Here is a tiny trained network, its code and every weight. The questions are about switching its units off for an input and a target symbol, where a switched-off unit gives its printed mean instead of its output.

import numpy as np


def w(rows, s, z=0):
    codes = np.array(rows[::2]) - 128.0
    scale = np.full(codes.shape[1], s)
    scale[-1] = z or s
    return codes * scale


def f(y):
    return y / 2 * (1 + np.tanh(0.7978845608 * (y + 0.044715 * y**3)))


def softmax(a):
    e = np.exp(a - a.max(-1, keepdims=True))
    return e / e.sum(-1, keepdims=True)


def log_softmax(a):
    a = a - a.max(-1, keepdims=True)
    return a - np.log(np.exp(a).sum(-1, keepdims=True))


def net(x, mask):
    ids = ['ΘΛΞΨαδεζμσφ'.index(c) for c in x.split()]
    T = len(ids)
    res = E[ids] + P[:T]
    u = 0
    for l in range(2):
        q, k, v = (res @ M[l].T for M in (Q, K, V))
        z = softmax(np.where(np.tri(T) > 0, q @ k.T / 2**0.5, -1e9)) @ v
        res = res + np.where(mask[u], z, O[l][:, -1]) @ O[l][:, :-1]
        u += 1
        y = f(res @ A[l][:, :-1].T + A[l][:, -1])
        res = res + np.where(mask[u : u + 12], y, B[l][:, -1]) @ B[l][:, :-1]
        u += 12
    return log_softmax(res[-1] @ U[:, :-1].T + U[:, -1])


Q, K, V, O, A, B = {}, {}, {}, {}, {}, {}
E = w([
[80,125,118,73,145,110,150,240,215,80,182],'Θ',
[142,76,38,157,70,133,5,116,76,117,140],'Λ',
[110,130,37,92,128,63,94,190,179,246,60],'Ξ',
[210,118,199,190,151,145,26,142,147,128,143],'Ψ',
[121,128,101,88,249,127,160,133,252,120,193],'α',
[86,51,154,74,56,161,191,149,111,98,68],'δ',
[119,205,81,170,64,152,243,156,78,118,145],'ε',
[217,99,122,220,70,85,176,146,176,95,103],'ζ',
[100,110,108,100,165,160,120,88,250,28,135],'μ',
[108,40,121,182,204,60,87,108,118,154,147],'σ',
[119,109,199,105,139,112,148,90,209,165,231],'φ',
],0.018)
P = w([
[58,211,92,95,114,4,28,13,123,62,129],'0',
[109,156,126,156,134,150,130,61,135,129,82],'1',
[122,153,147,140,111,117,140,148,85,162,154],'2',
[134,149,127,147,152,149,134,128,91,143,123],'3',
[138,123,118,164,177,176,132,107,103,114,102],'4',
[139,127,115,159,166,181,158,151,93,146,120],'5',
[115,92,114,170,165,171,146,163,90,135,122],'6',
[116,81,115,176,156,168,176,187,91,148,127],'7',
[136,84,119,165,160,182,160,157,107,162,103],'8',
],0.011)
Q[0] = w([
[2,147,108,69,142,119,130,87,235,102,197],'0.h1',
[117,169,178,168,165,106,158,125,186,131,184],'0.h1',
],0.0068)
K[0] = w([
[160,253,231,49,31,3,114,19,132,120,26],'0.h1',
[72,122,10,58,95,30,8,99,145,107,180],'0.h1',
],0.0055)
V[0] = w([
[135,65,49,136,64,134,76,1,145,178,192],'0.h1',
[147,215,176,166,29,201,65,180,188,114,102],'0.h1',
],0.0052)
O[0] = w([
[120,25,65,70,32,162,76,32,82,125,138,252],'0.h1',
[25,126,115,93,50,253,92,169,187,91,178,109],'0.h1',
],0.012,0.0023)
A[0] = w([
[123,176,149,110,102,55,164,72,166,185,176,104],'0.n1',
[117,59,114,164,130,120,112,115,38,83,228,159],'0.n2',
[160,162,195,105,137,127,109,77,160,60,99,97],'0.n3',
[85,148,143,103,122,161,112,153,196,103,165,110],'0.n4',
[167,163,118,121,99,160,159,173,199,139,74,160],'0.n5',
[97,104,117,113,128,130,140,145,147,1,126,69],'0.n6',
[106,77,138,123,79,136,203,183,112,132,51,76],'0.n7',
[73,145,79,103,110,182,133,81,94,135,66,178],'0.n8',
[159,156,106,68,116,65,183,174,88,48,178,3],'0.n9',
[141,64,172,105,65,178,165,132,218,118,144,125],'0.n10',
[145,127,177,161,91,148,208,140,146,108,179,152],'0.n11',
[134,47,65,168,102,137,100,140,37,162,107,102],'0.n12',
],0.0071,0.0043)
B[0] = w([
[89,130,70,86,67,103,138,187,241,2,63,143],'0.n1',
[120,143,62,152,191,152,208,92,97,128,161,243],'0.n2',
[135,79,200,106,104,38,142,108,140,127,219,129],'0.n3',
[70,195,144,154,137,180,2,63,151,201,218,166],'0.n4',
[162,80,156,104,159,121,62,85,171,91,81,189],'0.n5',
[198,95,203,93,151,147,191,107,189,193,149,166],'0.n6',
[130,108,174,95,120,213,6,71,80,112,139,181],'0.n7',
[115,213,168,83,163,3,151,195,4,206,195,227],'0.n8',
[73,139,44,176,228,141,220,130,183,111,88,148],'0.n9',
[169,134,118,94,154,212,85,152,133,59,205,188],'0.n10',
[102,151,147,107,197,148,35,92,162,139,54,203],'0.n11',
[177,165,148,173,205,96,132,120,144,72,37,254],'0.n12',
],0.0056,0.0067)
Q[1] = w([
[159,99,8,90,118,103,130,122,205,109,253],'1.h1',
[50,121,131,36,170,57,187,135,183,165,139],'1.h1',
],0.0064)
K[1] = w([
[89,255,88,103,71,26,107,42,141,63,174],'1.h1',
[115,103,203,57,77,7,30,96,191,191,80],'1.h1',
],0.0056)
V[1] = w([
[149,51,208,111,136,152,161,29,142,151,172],'1.h1',
[199,72,56,97,99,117,86,204,239,3,148],'1.h1',
],0.0048)
O[1] = w([
[11,150,120,30,162,141,212,126,119,101,174,1],'1.h1',
[196,193,89,106,199,77,94,161,80,28,100,22],'1.h1',
],0.012,0.0031)
A[1] = w([
[64,130,185,30,133,177,210,84,189,77,161,154],'1.n1',
[103,16,161,102,152,162,124,171,178,128,184,119],'1.n2',
[119,216,170,130,88,89,166,62,117,126,160,53],'1.n3',
[91,132,128,188,82,101,107,158,161,153,124,133],'1.n4',
[72,171,134,85,132,169,128,136,58,102,142,109],'1.n5',
[111,124,199,124,193,167,64,138,78,164,253,104],'1.n6',
[95,191,96,130,120,84,105,81,20,146,71,9],'1.n7',
[248,97,167,136,167,158,100,124,143,176,117,104],'1.n8',
[104,74,96,22,117,166,125,87,114,238,175,2],'1.n9',
[134,102,208,171,128,151,159,116,228,173,208,128],'1.n10',
[188,131,188,181,150,113,104,143,199,122,163,101],'1.n11',
[151,231,92,125,118,50,183,147,56,88,203,69],'1.n12',
],0.0074,0.0048)
B[1] = w([
[72,107,117,116,151,122,120,242,79,205,126,254],'1.n1',
[120,190,129,147,95,56,119,77,72,170,97,214],'1.n2',
[100,122,133,145,157,187,136,114,187,81,97,146],'1.n3',
[98,102,128,102,162,178,140,128,173,142,73,186],'1.n4',
[77,94,130,128,131,217,95,56,115,129,177,181],'1.n5',
[90,191,58,216,121,71,147,60,141,58,151,222],'1.n6',
[119,136,198,115,109,147,90,185,157,222,132,193],'1.n7',
[79,102,99,137,51,115,139,141,86,91,155,255],'1.n8',
[143,164,199,174,88,98,112,208,145,27,82,235],'1.n9',
[112,204,6,15,130,175,179,163,159,152,49,222],'1.n10',
[45,67,249,185,89,122,106,134,160,91,61,212],'1.n11',
[129,111,102,126,92,254,160,52,128,144,43,182],'1.n12',
],0.0076,0.0082)
U = w([
[141,165,234,191,175,119,89,165,207,70,95,104],'Θ',
[213,46,141,189,25,186,45,102,78,116,191,186],'Λ',
[173,113,121,84,161,85,120,239,203,223,93,253],'Ξ',
[149,102,120,149,170,166,33,70,217,136,230,248],'Ψ',
[160,165,160,188,64,15,235,136,85,80,81,89],'α',
[60,62,208,120,145,138,137,167,109,129,115,19],'δ',
[107,107,167,191,99,237,181,121,228,165,47,63],'ε',
[237,157,121,80,107,178,108,128,118,55,64,127],'ζ',
[129,157,113,163,136,119,112,165,182,159,170,58],'μ',
[95,24,114,174,157,2,253,40,138,154,113,89],'σ',
[145,28,83,75,123,183,136,112,137,131,114,60],'φ',
],0.0052,0.0032)

Each question gives the input, a string of symbols that net reads in full, and the target symbol t.
The units are the heads (2 rows each of Q, K, V and O) and the neurons (one row each of A and B). Each row of codes is followed by its name. A weight is (code - 128) times the scale printed after its matrix; where a second scale follows, it is the last column's (O, A, B and U).
mask holds one flag per unit, layer by layer, with each layer's heads first. A switched-off unit (its flag False) gives its mean, the last column of its rows in O or B, instead of its output. The means were averaged over made-up inputs and are rounded, as every weight is.
A unit's drop is (log p(t) with every unit on - log p(t) with that unit switched off) / (log p(t) with every unit on - log p(t) with every unit switched off).
The circuit of an input: a set's keep is (log p(t) with only the set's units on - log p(t) with every unit switched off) / (log p(t) with every unit on - log p(t) with every unit switched off). Starting from the 12 units with the biggest drops (on a tie, the unit counted first), units are removed one at a time, each time the one whose removal leaves the highest keep (on an exact tie, the one counted first), for as long as the keep stays at least 0.8.
units of the circuit, in order: the units of the circuit, biggest drop first
top k neurons: the k neurons with the biggest drops, biggest first
k most important neurons of layer l: the k neurons of layer l with the biggest drops, biggest first
input Θ Ξ α, target Θ: 2 most important neurons of layer 0 -> [0.n4, 0.n1]
input Ψ Ψ Λ σ ε Θ Ξ ζ, target Θ: top 2 neurons -> [0.n10, 0.n11]
input Θ Λ φ, target Θ: units of the circuit, in order -> [1.h1, 0.n1, 1.n11]
input ζ α Θ α Λ Λ Λ Ψ, target Λ: units of the circuit, in order -> [0.h1, 1.n8]
input ζ ε Ψ Λ ε Λ ε, target Λ: units of the circuit, in order -> [0.h1, 1.n10, 0.n7]
input Ξ δ Ψ, target Ψ: units of the circuit, in order -> [0.h1, 1.n9, 1.n6, 0.n4]
input α φ δ, target δ: units of the circuit, in order -> [1.h1, 1.n1]
input σ ε ε Λ φ, target σ: units of the circuit, in order -> [0.h1]
input ε α α ε Ξ μ φ, target ε: units of the circuit, in order -> [1.h1, 0.n8, 1.n10]
input α α Θ, target ζ: units of the circuit, in order -> [1.h1, 0.n1, 1.n12]
input δ ε Ξ Ψ Θ σ ζ, target σ: units of the circuit, in order -> [0.h1, 1.n9]
input ε ε φ, target ε: top 4 neurons -> [0.n8, 1.n10, 1.n11, 0.n10]
input ε ε Λ ε Ψ ζ Λ α, target ε: units of the circuit, in order -> [1.h1, 0.n8]
input Ξ ε Θ ε Λ ζ Θ μ δ, target δ: units of the circuit, in order -> [1.h1, 1.n1, 0.n7]
input Λ φ ζ μ φ σ Λ α, target α: top 3 neurons -> [1.n9, 0.n8, 1.n2]
input ε ζ Θ α, target ε: top 3 neurons -> [0.n8, 1.n10, 1.n11]
input Λ Ψ ε α, target α: 2 most important neurons of layer 0 -> [0.n8, 0.n2]
input φ μ σ α ε μ Λ ζ, target Λ: most important neuron of layer 0 -> [0.n2]
input Ξ Λ σ Ψ, target σ: 2 most important neurons of layer 0 -> [0.n8, 0.n12]
input Λ ε φ, target α: top 2 neurons -> [1.n9, 0.n8]
input ζ ζ φ μ, target Ψ: top neuron -> [0.n4]
input Ψ ε Θ δ α φ, target μ: top 2 neurons -> [1.n1, 1.n6]
input φ φ ε α Θ α, target φ: top 2 neurons -> [0.n1, 1.n12]
input μ Ψ ε ε Θ, target δ: 2 most important neurons of layer 0 -> [0.n6, 0.n3]
input ε ε ζ Ξ ε Λ ε, target Λ: 2 most important neurons of layer 0 -> [0.n7, 0.n8]
input ε μ σ μ ε Λ ε Λ Θ, target ε: top 4 neurons -> [0.n8, 1.n10, 0.n10, 1.n11]
